In the rows, 128 means zero.
Rows, each with its class:
[157 113 147 114  86 126 100 134 130 120 132 121 118 134 115 131 136 115
 131 150 144 103 133 123 134 113  94 108 169 182 139 105 138 128 133 141
 155]	M
[164 130 142 121  60 138 147 135 127 132 109 131 140 163  85 148 125 126
 128 129 136  99 140 178 134 124 124 136 222 163 145  92 133 110 138 148
 134]	F
[130 120 126 117 137 133 111 130 131 133 132 130 102 156 114 131 126 130
 126 106 120 126 133 141 144 128 121 126 145 176 138 106 122 114 121 133
 130]	E
[143 136 126 135 106 124 115 133 124 131 119 132 133 144 122 138 127 134
 130 118 125 121 134 162 133 130 116 130 195 122 128 113 130 117 129 141
 140]	Z
[135 139 134 137  96 125 131 132 124 129 104 125 142 161 120 141 127 127
 135 141 130 112 133 176 134 137 130 129 225 121 134 123 142 117 130 146
 140]	Z
[127 112 116 126 128 143  90 131 139 121 121 131 125 154 152 129 120 121
 130 114 112 128 136 173 151 123 122 119 186 145 137 112 157 122 117 146
 148]	M
[148 120 152 125 135 123 100 127 126 124 112 118 123 179 109 144 121 127
 130 139 109 108 128 168 134 131 120 118 209 143 130 115 173 106 126 146
 169]	M
[150 136 129 129  68 110 110 134 112 122 116 125 123  97 108 122 130 137
 124 109 136  83 135 137 126 132 112 144 149 142 128 136 129 122 125 130
 152]	G
[143 115 130 125 111 119  95 117 132 131 120 118 102 152 113 128 125 116
 129 118 112 119 129 138 138 139 111 116 143 186 132  88 114 119 131 140
 135]	E
[142 123 139 114 112 123 105 132 132 134 122 133 121 138 107 130 130 124
 132 128 129 104 122 138 130 132 116 126 161 169 132 116 138 120 125 135
 141]	E
[153 125 136 113 142 116 132 138 126 128 117 128 143 173  74 144 119 139
 127 115 126  97 137 172 129 131 120 119 235 142 123 124 169 106 132 141
 171]	K
[133 126 102 122 122 131 121 128 128 128 147 131 133 106 120 128 123 141
 124  89 129 129 130 139 128 115 118 115 124 131 125 132 107 130 124 129
 142]	G
[165 118 126 125  99 126 119 140 129 127 126 131 138 129  92 138 120 135
 122  95 118 114 131 155 114 133 115 107 183 142 124  99 125 119 127 136
 141]	K
[134 154 128 130 122 126 127 126 130 132 123 129 135 148 119 133 126 141
 131 115 132 117 132 159 135 135 126 137 187 131 135 132 131 123 130 133
 135]	Z
[154 127 139 121 133 131 153 131 130 128 119 127 140 154  73 137 122 136
 126 116 125 112 135 157 124 133 127 120 187 149 134 120 141 118 130 134
 142]	K
[133 125 134 117 116 133 110 130 128 126 129 129 128 143 125 132 128 128
 126 128 114 128 132 139 135 125 116 125 157 148 136 112 152 119 129 143
 137]	M
[145 139 134 130 160 114 119 122 133 136 112 132 126 150  65 139 117 173
 134  96 112 106 124 144 125 135 125 110 194 141 117 143 118 122 123 133
 149]	K
[140 134 121 131 102 130 126 132 120 132 131 127 132 152 113 135 121 145
 130 109 133 128 134 168 143 124 123 132 198 136 148 115 118 120 136 140
 127]	Z
[156 139 142 116 127 122 167 132 124 128 120 133 156 156  65 140 120 149
 127 114 130 105 130 154 120 131 133 124 201 117 131 129 130 113 135 139
 148]	K
[136 122 137 118 142 119 133 124 132 129 100 126 113 176  94 140 127 124
 140 125 112 111 127 151 145 144 131 124 159 148 127 109 144 107 133 128
 146]	E
[161 120 119 127 107 121 130 122 131 125 100 128 141 142  94 133 120 138
 119 105 127  96 138 173 135 137 128 117 214 140 114 138 133 111 130 139
 163]	G
[135 145 120 123 168 102 143 126 127 134 145 121 123 145  68 126 118 170
 138  96 123 128 125 133 130 128 127 124 125 109 127 139 109 120 137 134
 132]	Z
[136 117 129 120 121 130  99 130 131 126 128 126 110 130 120 128 117 124
 127 110 115 128 125 128 134 124 132 124 125 166 122 101 114 122 120 132
 133]	E
[148 117 113 129 112 130  59 132 131 130 106 124 109 107 144 131 129 128
 130  99 112 104 130 159 143 146 111 125 162 179 121 131 147 127 114 142
 161]	G
[154 124 128 109 120 130 147 123 131 129 110 124 130 163  64 144 121 135
 130 108 119 120 130 168 135 125 122 119 191 154 139 114 120 108 131 144
 140]	F
[135 141 144 126 151 113 128 138 120 131 116 125 119 153  92 132 127 149
 138 122 122 112 124 132 130 142 124 127 151 132 127 135 130 114 120 128
 128]	Z
[137 111 130 116 144 119  72 131 121 125 123 131 103 142 124 135 138 121
 132 109 103 118 130 139 135 150 106 118 144 168 119  90 148 123 122 126
 165]	E
[144 136 137 137  92 127 131 126 127 132 121 115 129 150 114 131 124 142
 133 123 133 119 138 171 134 117 122 133 200 126 130 109 112  80 135 145
 129]	Z
[156 138 130 127  69 119 137 134 126 122  99 127 136 132  69 136 125 150
 129 104 127  92 135 187 138 133 129 142 205 138 145 121 126 106 133 153
 149]	K
[153 123 165 124 142 124 120 130 128 130 126 129 139 175  74 132 123 140
 132 132 121 113 130 165 132 122 121 116 224 140 134 106 165 123 135 145
 170]	K
[136 131 127 138 135 122  84 131 126 133  88 130 139 174 145 141 128 120
 137 137 117 106 144 185 147 157 120 132 247 136 113 125 177 107 119 138
 171]	C
[132 103 120 107 106 125  84 133 127 132 126 128 105 155 124 127 121 113
 131 104 112 120 131 170 147 136 116 130 179 177 135  75 151 108 130 139
 164]	E
[131 104 121 105 146 138 115 128 128 129 133 125 117 146 114 131 121 122
 127 113 130 130 133 141 131 120 124 123 149 146 133 107 147 117 129 131
 147]	E
[166 134 148 135 104 119 142 129 125 126 102 128 132 137  62 132 127 141
 130 122 126  72 130 172 130 142 121 134 208 159 134 140 150 111 125 137
 164]	K
[149 120 148 121 135 132  92 128 133 127  80 127 118 181 121 141 134 110
 122 142 109 109 127 165 137 149 124 121 219 181 126 110 162 104 128 140
 169]	M
[153 129 132 119 126 133 132 130 127 134 118 127 136 186  75 139 111 149
 116 100 121 112 133 197 134 121 121 125 252 144 143 102 133 106 142 143
 147]	Z
[143 118 145 123 134 126  94 134 128 129 104 130 121 171 117 142 124 125
 144 133 103 108 138 162 138 139 114 117 221 173 127 111 161 108 130 139
 145]	M
[159 107 125 104 122 111 107 136 128 127 120 124 125 157 100 130 117 113
 130 108 125  97 141 165 133 139 118 125 193 149 121  95 171  98 136 132
 176]	G
[140 121 134 115 153 124 123 128 132 132 124 123 123 165 102 130 122 129
 135 123 109 121 125 142 138 132 137 112 169 141 125 123 153 116 126 131
 156]	M
[142 120 137 122 128 137 117 132 129 124 123 128 135 172 116 153 115 136
 119 120 114 130 135 173 129 117 120 124 206 115 137  96 157 115 135 141
 147]	K
[146 117 127 118 137 128  91 138 129 129 126 126 119 153  97 127 118 137
 137 119 111 115 128 146 142 123 119 122 167 167 140 111 150 117 124 137
 154]	M
[152 142 129 135 108 124 143 130 132 127 110 131 136 135  85 137 122 127
 124 108 115 116 128 155 119 135 125 129 148 137 126 110 127 121 126 131
 141]	K
[121 130 116 122 108 136 138 132 124 127 143 133 147 138 105 131 116 151
 133  88 132 116 135 178 133 116 125 135 179 110 148 111 131 123 132 147
 130]	Z
[162 117 140 117 103 122 142 125 124 126 110 130 131 151  75 146 128 128
 128 117 110 118 135 167 132 127 122 120 181 133 139 102 140 102 131 145
 149]	K
[146 140 137 111 153 122 142 133 131 127 136 128 122 168  48 136 113 175
 138  98 114 117 130 155 137 126 124 121 181 136 140 120 119 114 136 140
 138]	Z
[134 131 115 132  68 151 136 137 124 126 124 133 159 124 149 125 124 129
 119 127 152 117 150 172 136 111 121 131 228 129 142 124 136 130 137 153
 134]	K

Rows with their classes:
[126 136 130 147 122 113 127 128 137 125 134 108 113 125 131 143 128 132
 123 126  88 123 121 120 148 125 122 119 129 145 119 131 113 118 133 122
 116]	<34>
[119 127 114 123 126 102 128 132 144 140 148 123 109 132 145 153 142 117
 130 146  91 123 109 120 130 129 121 111 125 133 110 127 119 129 128 125
 132]	<20>
[121 115 147 136  96  98 104 152 130 147 123 118 109 123 127 185 156 128
 120 137  71 123 126 103 147 154 109  95 121 150 107 135 167 118 146 128
 139]	<28>
[118 136 143 119 124 113 146 125 152 159 121 107 102 133 140 171 125 135
 106 147  88 141 139 111 122 135 110 122 135 142 137 129 107 124 119 126
 119]	<28>
[120 132 128 110 124 118 139 141 115 129 139 134 114 131 129 141 132 119
 114 132 116 143 124 123 107 138 122 130 126 132 136 134 124 121 111 128
 110]	<37>
[128 118 151 125 106 123 118 137 129 141 126 107 135 138 125 167 149 132
 121 139 101 137 139 114 144 128 119 127 123 147 122 137 121 114 140 125
 141]	<28>
[120 117 128 139 126 123 120 132 143 139 142 111 127 134 149 147 134 116
 121 143  99 115 116 113 140 113 123 129 129 138 114 139 121 126 151 110
 135]	<37>
[116 147 149 122 117 109 135 138 137 143 124 110 118 131 131 168 130 131
 120 148  99 140 136 107 126 150 110 121 133 131 125 141 124 113 156 129
 129]	<28>
[119 137 120 134 128 115 129 138 136 127 139 124 120 133 135 146 131 125
 123 136 111 122 117 115 133 128 113 131 124 138 119 121 124 121 130 106
 124]	<37>
[120 136 121 111 124 108 121 125 136 133 143 120 108 136 134 149 121 129
 109 140  96 129 126 117 123 116 108 143 125 140 138 142 115 118 125 117
 121]	<35>
[129 131 117 137 144 115 135 131 135 142 142 116 120 120 126 131 127 119
 120 123 105 125 119 120 136 134 128 119 136 134 114 103 138 122 120 147
 138]	<24>
[112 129 115 136 128 135 111 141 130 132 127 114 145 135 128 144 119 113
 132 143 138 123 119 113 119 140 114 122 132 149 106 123 135 135 147  98
 130]	<23>
[125 106 124 133 121 100 126 138 138 133 134 115 115 129 148 164 141 109
 129 129  71 130 120 100 128 141 117 119 130 142 116 140 126 121 142 123
 135]	<28>
[123 124 140 138 123 111 129 131 133 124 109 126 109 133 144 147 145 121
 101 151 105 142 126 109 132 119 115 137 120 127 118 139 103 124 127 126
 137]	<24>
[126 140 129  96 111  97 133 134 143 159 132 107  98 129 140 173 136 133
  99 138  71 129 133 105 130 139 112 114 128 159 130 133 119 109 124 117
 106]	<28>
[116 127 118 127 131 119 132 149 113 134 146 123 130 133 128 135 123 124
 129 142 117 127 117 120 119 134 121 131 131 130 118 132 126 125 125 126
 116]	<37>
[118 129 121 118 128 130 129 129 126 125 121 137 125 136 132 138 127 119
 120 139 114 136 128 118 112 134 118 125 127 143 119 131 122 120 127 119
 108]	<37>
[124 125 107 128 125 110 135 132 134 112 142 124 105 126 150 141 140 128
 119 140  93 128 112 107 128 133 115 139 129 138 121 137 100 107 128 124
 102]	<37>

Rows with their classes:
[116 134 123 122 116 148 106 128 137 129 133 136 123 126 132 140 127 129
 126 119 123 130 141 131 134 131 129 131 131 136 125 125 132 122 132 134
 130]	N
[132 129 136 133 141 116 141 128 127 120 135 127 136 124 127 127 111 134
 129 125 130 127 122 124 131 119 129 129 128 136 123 118 122 134 127 137
 123]	P
[128 132 132 126 130 122 137 128 127 129 129 136 139 121 125 133 107 127
 119 125 117 124 123 128 127 123 132 123 124 132 119 118 130 124 124 131
 121]	N
[134 126 127 127 139 117 136 128 124 127 121 128 133 130 124 127 123 129
 129 137 131 126 123 129 122 126 126 126 121 123 123 129 126 129 121 123
 128]	Q
[113 135 135 135 146 138 113 123 145 102 138 135 133 124 129 131 130 141
 147 125 152 144 145 123 137 128 126 131 130 135 124 115 122 134 121 145
 120]	W
[124 133 133 117 133 138 125 122 133 114 131 114 132 137 119 115 126 145
 142 139 159 132 142 106 123 130 124 114 136 126 130 132 137 142 124 134
 146]	W
[129 127 136 134 148 119 130 118 128 124 129 138 136 114 134 130 118 127
 121 125 127 126 128 127 124 131 115 127 129 117 120 117 137 136 119 138
 104]	J
[129 129 131 127 124 122 131 128 123 133 126 135 132 125 126 134 126 120
 128 131 119 125 124 130 129 128 133 128 123 127 124 125 130 120 126 122
 114]	Q
[117 130 121 132 125 143 107 125 137 133 133 141 121 118 137 137 130 123
 117 112 119 124 135 138 130 134 123 133 130 126 126 128 132 124 135 137
 123]	J
[123 130 134 137 126 126 124 129 131 125 133 134 129 127 127 127 134 149
 126 121 127 130 121 130 131 125 134 130 130 130 132 131 121 126 124 130
 128]	B
[137 138 128 129 148 116 143 119 124 133 132 135 139 113 137 136  98 126
 113 122 108 120 131 132 129 123 115 132 126 139 112 108 128 133 135 138
 105]	T
[129 121 120 130 144 121 124 129 138 122 125 137 128 122 137 129 126 131
 130 126 133 131 120 136 125 134 118 135 120 120 120 123 137 136 126 134
 116]	J
[127 125 129 125 125 125 129 129 131 126 124 132 132 127 126 125 126 124
 131 131 128 127 126 127 124 130 127 122 122 123 125 127 135 128 122 126
 125]	Q
[117 128 133 120  98 148 120 129 129 133 134 126 127 134 123 135 133 120
 133 121 116 128 136 123 140 125 144 126 134 148 132 122 125 115 139 133
 127]	T
[130 128 118 129 127 131 126 127 124 137 124 128 119 129 135 132 138 124
 126 125 122 130 131 136 127 133 123 134 130 130 129 133 127 126 138 123
 129]	J
[134 129 125 125 131 128 130 123 119 139 125 124 121 122 133 130 127 125
 121 125 121 124 129 129 123 130 118 128 129 122 125 130 133 130 131 125
 126]	J
[133 126 121 132 145 115 135 131 137 116 131 129 133 129 133 129 121 136
 130 125 132 137 128 136 133 126 125 139 120 134 122 116 124 137 134 134
 122]	W
[128 140  98 113 128 146 119 124 135 142 113 137 122 122 139 151 114 118
 116 136 110 124 140 145 118 136 117 127 117 126 116 127 143 118 130 120
 126]	T
[134 118 122 131 142 110 136 128 132 123 127 133 131 123 136 126 110 132
 116 123 120 124 116 136 123 128 121 133 118 115 119 122 135 135 124 134
 122]	J
[129 133 123 125 130 133 127 128 132 126 129 126 127 130 132 130 123 128
 127 127 127 130 136 130 129 127 124 131 128 135 123 124 129 127 133 130
 129]	J
[142 126 136 132 147 102 147 124 117 129 123 129 138 121 123 126 125 125
 129 137 126 124 121 126 123 126 122 131 122 120 119 121 131 134 124 123
 105]	Q
[134 128 126 136 142 109 134 133 132 123 122 135 131 125 130 123 126 130
 124 132 131 131 110 138 125 126 127 135 116 120 126 128 124 132 120 128
 126]	J
[143 120 119 131 138 112 144 132 123 130 124 114 127 135 129 117 121 137
 122 133 133 128 117 131 123 122 125 131 128 125 130 136 122 135 134 122
 148]	T
[132 129 128 128 134 123 130 128 132 124 126 133 134 126 128 133 128 124
 134 131 126 129 128 131 131 130 128 132 121 130 122 117 130 132 126 129
 109]	Q
[129 117 129 132 133 115 131 133 139 125 129 135 132 126 128 124 121 126
 125 126 123 128 113 133 127 127 132 131 117 119 122 126 133 130 120 132
 124]	J
[128 136 126 129 126 132 128 129 123 134 124 130 129 129 127 134 118 127
 119 130 122 121 125 134 121 124 136 124 126 134 130 133 115 117 125 120
 139]	N
[131 122 123 124 120 125 130 133 129 132 122 130 127 130 127 128 127 122
 126 133 120 126 122 131 125 127 131 130 121 122 128 131 134 125 126 123
 133]	J
[135 122 119 117 123 124 130 130 124 133 116 120 125 135 124 124 136 123
 135 142 134 128 124 125 119 134 126 123 124 114 129 135 140 131 126 117
 134]	Q
[124 133 134 129 133 124 127 129 128 125 129 137 135 125 127 135 125 127
 129 127 125 128 125 132 131 126 133 133 123 134 126 120 122 121 123 127
 116]	B
[135 138 118 124 144 127 142 128 137 117 135 122 136 131 139 136 107 133
 129 122 126 138 145 135 139 120 122 138 124 156 113 105 124 134 147 143
 122]	T
[137 124 132 130 136 113 143 127 124 128 135 127 132 123 131 124 114 129
 122 122 121 124 124 126 130 126 124 132 126 126 121 119 133 137 137 138
 116]	D
[128 128 143 136 136 118 135 127 121 123 135 121 132 128 124 119 129 135
 130 126 142 129 126 124 132 122 127 130 138 132 133 130 117 134 131 132
 127]	T
[138 120 131 132 142 109 142 127 126 127 130 124 130 124 137 120 122 128
 123 122 124 128 124 127 127 127 115 133 129 123 121 123 133 142 133 136
 117]	J

Rows with their classes:
[136 142 117 124 119 127 116 134 138 152 120 120 137 121 128 138 133 123
 135 148 116 110 127 193 118 113 112 104 136 121 128 140 113 117 106 138
 105]	<61>
[131 114 125 134 124 150 122 153 130 134 150 125 145 128 119 126 130 130
 135 119 120 135 135 112 135 140 130 155 144 156 126 144 110 119 139 118
 123]	<74>
[135 125 126 118 134 123 125 139 128 132 131 132 126 128 124 127 131 125
 130 128 125 130 126 126 121 127 123 126 134 128 147 139 113 117 142 131
 111]	<83>
[145 118 114 124 133 144 122 139 125 130 130 128 131 128 115 128 127 121
 118 119 105 119 127 101 129 119 117 174 134 150 148 118  97 114 118 134
 129]	<65>
[119 169 127 119 119 154 124 129 141 147 133 140 114 120 105 128 132 128
 134 146 120 131 125 186 121 139 127 158 114 127 115 136 104 126  87 125
 120]	<75>
[139 157 123 115 118 116 125 129 132 138 129 154 147 119 126 139 143 133
 136 128 122 135 123 183 155 117 120  65 154 118 103 120 114 116 108 126
 105]	<73>
